((115, 107, 121, 128, 110, 118, 132), (128, 123, 131, 136, 137, 133, 129)) Out: 123
(105, 145, 121, 148, 116, 113) Out: 145
(138, 129, 131, 105, 139, 146) Out: 129
(136, 127, 158, 115, 118, 122) Out: 127
(128, 127, 127, 149, 111, 132, 118) Out: 127
(143, 111, 126, 117, 133, 102) Out: 111
(145, 154, 105, 151) Out: 154
---
130  118  153  102 -> 130

127  138  150  124  128  137  135 -> 138

137  108  139  115
104  132  148  121
-> 139

143  144  140  144  148
141  149  143  144  140
141  144  141  153  144
-> 149

115  100  149  140  143 -> 143

149  103   99  148  112  104  105 -> 148

105  120  134  132 -> 132
---
[[157 144 104 147 150 137 141]
 [123 142 104 146 148 148 141]
 [142 151 105 118 141 107 149]] | 104

[[123 131 114 134 135]
 [121 127 132 115 123]
 [123 120 145 115 106]] | 132

[[142 114 146 123 119 132]
 [143 136 106 147 141 123]
 [135 113 140 142 121 121]] | 106

[[141 124 106 115]
 [137 113 117 145]
 [144 115 114 146]] | 117

[[153 143 120 136 106]
 [127 116 120 107 123]
 [113 128 144 118 139]] | 120

[[141 129 131 154 136 120]
 [135 126 107 143 120 132]
 [123 124 139 106 127 130]] | 107

[[145 145 120 130]
 [114 112 157 104]
 [134 134 133 120]] | 157

[[126 121 121 116]
 [116 127 153 126]
 [121 127 138 132]] | 153
---
150  114  127  135  128  155  124
134  151  108  106  116  132  139
130  115  137  150  140  122  106
-> 130

133  124  140  126  100  127  144
142  138  122  115  142  130  123
-> 142

121  138  109  135
156  135  129  101
-> 156

144  126  127  130  156  127 -> 144

123  126  134  110  137
132  107  145  123  146
141  147  111  134  143
-> 141

119  157  129  155  116 -> 119

148  146  149  141  147 -> 148
---
[[134 121 116 123 140 117 132]
 [128 126 128 125 152 131 138]
 [128 119 145 129 133 122 129]] 122

[[117 139 147 111 122 139]
 [115 144 147 112 119 142]
 [146 110 106 147 142 111]] 142

[[127 114 123 107 117]
 [111 133 124 118 134]
 [151 115 133 129 116]] 129

[[151 146 110 102 150 140]
 [152 147 109 102 151 143]
 [152 150 107 102 149 146]] 149

[[141 111 135 135 137 137]
 [132 134 135 102 143 137]
 [132 134 132 135 137 103]] 137

[[136 125 125 127 142]
 [134 111 138 134 139]
 [154 119 138 140 123]] 140

[[126 110 121 126 110]
 [128 102 127 138 112]
 [124  98 114 123 108]] 123
---
Q: [120 128 118 129 119 122 153]
A: 153
Q: [156 104 108 113 149 141 113]
A: 113
Q: [112 112 141 156 147]
A: 147
Q: [123 120 126 116 131 155 145]
A: 145
Q: [109 112 103 141 143 110]
A: 110
Q: [102 112 124 131]
A: 131
Q: [133 124 140 143 132 134  99]
A: 99
Q: [151 158 103 127 146 112 124]
A: 124
Q: [125 127 150 107 120]
A: 120
---
[[137, 117, 121, 118, 137], [129, 124, 144, 116, 123], [129, 151, 108, 122, 144]] --> 137
[[131, 137, 152, 152, 153], [136, 150, 157, 155, 154], [133, 142, 154, 153, 153]] --> 131
[[151, 136, 126, 124, 131, 141, 123], [121, 130, 127, 126, 131, 122, 135], [138, 138, 131, 122, 134, 119, 133]] --> 151
[[116, 134, 114, 136], [151, 113, 113, 114], [132, 128, 148, 141]] --> 116
[[130, 139, 100, 131, 129, 132], [127, 131, 136, 115, 123, 109], [104, 136, 146, 136, 130, 133]] --> 130
[[144, 101, 102, 132, 125, 130], [148, 108, 145, 121, 132, 154], [119, 109, 106, 154, 114, 144]] --> 144
[[118, 109, 106, 149], [130, 137, 141, 118], [129, 132, 132, 124]] --> 118
[[123, 131, 151, 141, 149], [132, 135, 107, 125, 119], [120, 123, 119, 132, 124]] --> 123
